Below are the code and all the weights of a small trained network. Each question names an input and a class and asks about switching units off, where a switched-off unit gives its printed mean instead of its output.

import numpy as np


def w(rows, s, z=0):
    codes = np.array(rows[::2]) - 128.0
    scale = np.full(codes.shape[1], s)
    scale[-1] = z or s
    return codes * scale


def norm(h):
    return h / np.sqrt((h * h).mean(-1, keepdims=True) + 1e-5)


def f(y):
    return y / 2 * (1 + np.tanh(0.7978845608 * (y + 0.044715 * y**3)))


def log_softmax(a):
    a = a - a.max(-1, keepdims=True)
    return a - np.log(np.exp(a).sum(-1, keepdims=True))


def net(x, mask):
    res = np.array(x, float).reshape(1, 8) / 4 @ E
    u = 0
    for l in range(2):
        y = f(norm(res) @ A[l][:, :-1].T + A[l][:, -1])
        res = res + np.where(mask[u : u + 12], y, B[l][:, -1]) @ B[l][:, :-1]
        u += 12
    return log_softmax(norm(res)[-1] @ U[:, :-1].T + U[:, -1])


A, B = {}, {}
E = w([
[163,127,90,123,141,140,109,143],'x0',
[147,202,197,154,59,94,40,146],'x1',
[33,124,153,110,224,78,54,140],'x2',
[95,212,128,101,89,99,75,3],'x3',
[126,221,149,16,188,33,163,153],'x4',
[171,120,73,191,106,71,162,87],'x5',
[130,207,186,229,160,123,138,125],'x6',
[197,47,124,145,232,108,150,50],'x7',
],0.0043)
A[0] = w([
[85,133,82,158,158,176,137,84,250],'0.n1',
[141,132,128,195,119,111,114,68,151],'0.n2',
[109,209,174,100,75,143,135,150,130],'0.n3',
[172,92,69,126,106,164,88,102,99],'0.n4',
[163,145,150,79,155,135,126,192,213],'0.n5',
[81,94,115,186,173,169,161,185,87],'0.n6',
[88,155,110,179,106,130,125,120,61],'0.n7',
[157,151,101,82,149,132,133,99,243],'0.n8',
[111,145,119,125,182,93,128,113,212],'0.n9',
[122,69,126,175,123,152,159,165,123],'0.n10',
[169,94,134,162,159,120,159,103,159],'0.n11',
[164,52,154,138,1,155,113,152,116],'0.n12',
],0.009,0.0019)
B[0] = w([
[218,174,149,112,109,114,135,109,209],'0.n1',
[112,73,88,17,123,153,101,159,214],'0.n2',
[20,148,122,123,204,65,192,84,223],'0.n3',
[109,119,115,182,78,204,170,97,199],'0.n4',
[100,117,115,95,12,93,115,155,219],'0.n5',
[164,141,67,119,254,46,158,172,222],'0.n6',
[121,116,98,81,186,134,128,127,136],'0.n7',
[182,155,133,165,79,124,119,130,193],'0.n8',
[179,40,142,161,19,163,94,134,216],'0.n9',
[111,218,133,153,201,151,81,178,217],'0.n10',
[118,229,108,118,151,108,97,102,233],'0.n11',
[72,163,63,167,159,237,48,128,253],'0.n12',
],0.0059,0.0038)
A[1] = w([
[119,151,112,146,146,84,56,181,120],'1.n1',
[127,69,90,122,123,90,84,59,141],'1.n2',
[44,167,164,126,179,94,121,160,91],'1.n3',
[50,175,187,119,146,115,130,124,51],'1.n4',
[122,78,150,112,181,117,64,102,117],'1.n5',
[128,117,121,174,221,110,173,139,59],'1.n6',
[118,116,142,87,137,138,118,153,133],'1.n7',
[120,58,111,67,163,137,143,220,7],'1.n8',
[138,80,199,139,163,125,40,93,28],'1.n9',
[91,113,148,76,99,137,99,175,159],'1.n10',
[174,127,149,150,137,95,89,82,72],'1.n11',
[155,87,150,118,117,1,159,106,223],'1.n12',
],0.0088,0.0015)
B[1] = w([
[141,95,146,126,159,137,163,88,213],'1.n1',
[204,76,185,155,126,147,198,109,202],'1.n2',
[139,115,147,73,119,175,173,70,236],'1.n3',
[24,130,153,121,125,98,241,47,198],'1.n4',
[124,54,246,213,35,159,83,126,185],'1.n5',
[159,202,229,147,182,2,106,115,200],'1.n6',
[140,67,42,174,121,145,164,123,140],'1.n7',
[210,75,91,82,158,108,137,165,181],'1.n8',
[153,33,206,167,75,24,55,153,180],'1.n9',
[135,47,126,131,180,149,205,153,179],'1.n10',
[72,102,162,134,95,50,100,50,170],'1.n11',
[87,196,101,156,88,198,92,209,254],'1.n12',
],0.0056,0.0047)
U = w([
[191,120,86,120,100,169,148,71,88],'0',
[103,137,64,171,160,253,54,151,183],'1',
[126,182,111,115,74,114,130,209,43],'2',
[191,166,144,148,241,84,119,172,190],'3',
[37,156,155,77,145,116,198,97,199],'4',
[161,178,135,118,118,108,107,103,2],'5',
[164,51,96,63,151,141,156,212,103],'6',
[145,59,208,159,96,102,74,116,189],'7',
],0.014,0.0028)

Each question gives the input, the list of numbers given to net, and the class t.
The units are the neurons (one row each of A and B). Each row of codes is followed by its name. A weight is (code - 128) times the scale printed after its matrix; where a second scale follows, it is the last column's (A, B and U).
mask holds one flag per neuron, layer by layer. A switched-off neuron (its flag False) gives its mean, the last column of its row in B, instead of its output. The means were averaged over made-up inputs and are rounded, as every weight is.
A unit's drop is (log p(t) with every unit on - log p(t) with that unit switched off) / (log p(t) with every unit on - log p(t) with every unit switched off).
The circuit of an input: a set's keep is (log p(t) with only the set's units on - log p(t) with every unit switched off) / (log p(t) with every unit on - log p(t) with every unit switched off). Starting from the 12 units with the biggest drops (on a tie, the unit counted first), units are removed one at a time, each time the one whose removal leaves the highest keep (on an exact tie, the one counted first), for as long as the keep stays at least 0.8.
circuit, biggest first: the units of the circuit, biggest drop first
top k neurons: the k neurons with the biggest drops, biggest first
top k neurons in layer l: the k neurons of layer l with the biggest drops, biggest first
drop when u is switched off: that unit's drop, to one decimal
input [-3,-5,5,-1,-5,4,3,4], class 3: circuit, biggest first	(0.n6)
input [7,-5,0,5,0,-3,4,4], class 0: top 3 neurons	(0.n1, 1.n6, 1.n5)
input [-2,4,3,4,7,-2,5,6], class 7: circuit, biggest first	(0.n9, 1.n9)
input [-3,-7,7,-7,8,3,3,-8], class 6: circuit, biggest first	(1.n8, 0.n9)
input [0,-5,-4,-7,-1,7,-1,-3], class 3: top 2 neurons	(0.n6, 1.n6)
input [2,-7,-8,-6,6,-7,6,-8], class 4: top 2 neurons in layer 1	(1.n4, 1.n3)
input [-1,-7,1,0,1,-8,0,8], class 3: top 2 neurons	(0.n6, 1.n6)
input [-5,-5,0,5,7,2,5,1], class 2: top 4 neurons in layer 0	(0.n9, 0.n12, 0.n8, 0.n10)
input [2,-7,1,-5,-2,7,-4,-8], class 3: circuit, biggest first	(0.n6, 1.n6, 0.n10)
input [-4,-7,-2,5,4,-8,8,5], class 5: top 2 neurons in layer 0	(0.n9, 0.n1)
input [-4,4,-5,-8,-5,5,7,-1], class 1: top 3 neurons	(0.n12, 0.n3, 0.n2)
input [-7,7,7,-6,6,-8,-5,1], class 6: top 2 neurons in layer 1	(1.n8, 1.n10)
input [6,4,-4,2,0,-3,-5,-5], class 1: top 2 neurons	(0.n12, 1.n6)
input [0,5,-6,-8,-3,6,1,-7], class 1: circuit, biggest first	(0.n12)
input [-2,2,8,7,-4,-6,3,-6], class 4: top 2 neurons	(0.n3, 1.n4)
input [-5,6,-4,-7,1,0,-7,0], class 1: drop when 0.n12 is switched off	0.9
input [-4,8,0,6,-2,-2,-6,-3], class 4: drop when 0.n3 is switched off	0.3
input [3,-5,-7,-7,-1,1,0,8], class 3: drop when 0.n11 is switched off	0.0
input [-6,-8,-7,3,5,-1,-5,-3], class 2: drop when 1.n4 is switched off	0.3
input [5,-7,-2,6,3,0,5,1], class 5: circuit, biggest first	(0.n8)
